Below are the code and all the weights of a small trained network. Each question names an input and a class and asks about switching units off, where a switched-off unit gives its printed mean instead of its output.

import numpy as np


def w(rows, s, z=0):
    codes = np.array(rows[::2]) - 128.0
    scale = np.full(codes.shape[1], s)
    scale[-1] = z or s
    return codes * scale


def f(y):
    return y / 2 * (1 + np.tanh(0.7978845608 * (y + 0.044715 * y**3)))


def log_softmax(a):
    a = a - a.max(-1, keepdims=True)
    return a - np.log(np.exp(a).sum(-1, keepdims=True))


def net(x, mask):
    res = np.array(x, float).reshape(1, 7) / 4 @ E
    y = f(res @ A[0][:, :-1].T + A[0][:, -1])
    res = res + np.where(mask, y, B[0][:, -1]) @ B[0][:, :-1]
    return log_softmax(res[-1] @ U[:, :-1].T + U[:, -1])


A, B = {}, {}
E = w([
[137,154,116,114,116,121,127,111,126],'x0',
[143,146,133,131,144,123,134,134,101],'x1',
[129,118,140,136,139,132,129,141,122],'x2',
[17,100,138,94,155,6,128,81,49],'x3',
[80,159,217,61,241,244,81,44,124],'x4',
[99,175,42,97,244,76,97,208,237],'x5',
[168,91,202,1,138,96,219,152,204],'x6',
],0.0084)
A[0] = w([
[141,101,64,188,72,63,183,179,136,61],'neuron 0',
[232,174,106,161,133,230,131,187,179,85],'neuron 1',
[28,114,121,107,169,9,129,107,72,47],'neuron 2',
[115,173,63,218,136,153,30,129,88,163],'neuron 3',
[157,92,149,116,67,142,178,76,59,2],'neuron 4',
[103,177,62,100,222,77,90,220,194,65],'neuron 5',
[101,131,77,173,118,145,63,159,85,131],'neuron 6',
[105,112,68,169,107,133,30,114,86,168],'neuron 7',
[79,148,153,79,177,228,53,59,135,24],'neuron 8',
[209,137,101,150,121,213,129,160,167,62],'neuron 9',
[177,108,147,50,125,130,186,143,135,152],'neuron 10',
[127,118,189,147,61,146,160,113,88,17],'neuron 11',
[165,95,60,173,33,50,180,188,131,46],'neuron 12',
[151,118,104,98,116,120,99,123,112,65],'neuron 13',
[149,104,158,33,138,92,254,171,162,136],'neuron 14',
],0.0082,0.0024)
B[0] = w([
[167,168,169,39,215,173,201,114,122,221],'neuron 0',
[12,75,82,61,74,57,165,180,83,240],'neuron 1',
[22,78,77,85,72,53,175,190,77,229],'neuron 2',
[150,184,192,172,113,79,67,153,211,222],'neuron 3',
[186,82,63,155,103,151,91,62,102,185],'neuron 4',
[235,2,18,206,115,219,72,19,80,242],'neuron 5',
[143,163,187,190,124,111,96,138,186,181],'neuron 6',
[122,178,166,146,123,92,59,159,186,194],'neuron 7',
[149,143,185,57,216,164,197,154,110,233],'neuron 8',
[51,96,83,83,88,30,169,190,73,208],'neuron 9',
[133,162,167,190,96,101,68,150,192,195],'neuron 10',
[174,73,56,179,115,174,94,43,85,176],'neuron 11',
[164,155,180,63,239,177,189,148,82,246],'neuron 12',
[142,122,109,133,151,99,132,146,129,123],'neuron 13',
[154,222,200,238,89,92,52,171,252,240],'neuron 14',
],0.0074,0.011)
U = w([
[128,192,192,189,106,88,79,156,197,255],'0',
[137,155,176,62,248,177,180,142,109,126],'1',
[20,96,87,91,62,53,157,165,92,89],'2',
[183,68,67,183,100,192,96,77,104,74],'3',
],0.011,0.00069)

Each question gives the input, the list of numbers given to net, and the class t.
The units are the neurons (one row each of A and B). Each row of codes is followed by its name. A weight is (code - 128) times the scale printed after its matrix; where a second scale follows, it is the last column's (A, B and U).
mask holds one flag per neuron, in row order. A switched-off neuron (its flag False) gives its mean, the last column of its row in B, instead of its output. The means were averaged over made-up inputs and are rounded, as every weight is.
A unit's drop is (log p(t) with every unit on - log p(t) with that unit switched off) / (log p(t) with every unit on - log p(t) with every unit switched off).
The circuit of an input: a set's keep is (log p(t) with only the set's units on - log p(t) with every unit switched off) / (log p(t) with every unit on - log p(t) with every unit switched off). Starting from the 12 units with the biggest drops (on a tie, the unit counted first), units are removed one at a time, each time the one whose removal leaves the highest keep (on an exact tie, the one counted first), for as long as the keep stays at least 0.8.
circuit, biggest first: the units of the circuit, biggest drop first
unit that matters most: the unit with the biggest drop
k most important neurons: the k neurons with the biggest drops, biggest first
drop when u is switched off: that unit's drop, to one decimal
input [7,-4,7,2,-4,-2,-4], class 0: unit that matters most => neuron 8
input [-2,-2,5,7,6,8,-2], class 3: 3 most important neurons => neuron 5; neuron 1; neuron 9
input [-7,5,0,7,-7,-1,6], class 1: 3 most important neurons => neuron 12; neuron 0; neuron 1
input [-6,2,2,-6,-2,6,2], class 2: 2 most important neurons => neuron 1; neuron 9
input [5,-8,-2,-3,2,0,0], class 2: 2 most important neurons => neuron 12; neuron 0
input [-6,8,6,7,4,0,5], class 2: 2 most important neurons => neuron 2; neuron 3
input [-4,8,-7,-6,8,7,-8], class 0: 2 most important neurons => neuron 3; neuron 12
input [5,0,5,-1,-6,-6,4], class 1: 2 most important neurons => neuron 12; neuron 5
input [-6,-7,3,-6,-5,-5,-1], class 2: 4 most important neurons => neuron 1; neuron 9; neuron 8; neuron 5
input [4,-8,-4,1,-1,-1,2], class 0: 3 most important neurons => neuron 5; neuron 1; neuron 2
input [-1,-6,-3,-6,0,-6,0], class 2: 3 most important neurons => neuron 5; neuron 1; neuron 9
input [4,0,5,-4,6,5,6], class 0: 3 most important neurons => neuron 14; neuron 12; neuron 10
input [-2,3,-7,-1,4,8,-6], class 3: 2 most important neurons => neuron 5; neuron 14
input [-3,1,-1,-2,0,-8,5], class 3: circuit, biggest first => neuron 11
input [-6,6,-8,4,6,-8,4], class 3: 3 most important neurons => neuron 4; neuron 11; neuron 12
input [0,-4,5,-1,4,8,-3], class 3: drop when neuron 5 is switched off => 1.1
input [-6,-6,6,-2,-1,6,8], class 0: drop when neuron 14 is switched off => 3.0
input [-5,-4,4,5,-5,8,7], class 3: drop when neuron 7 is switched off => 0.1
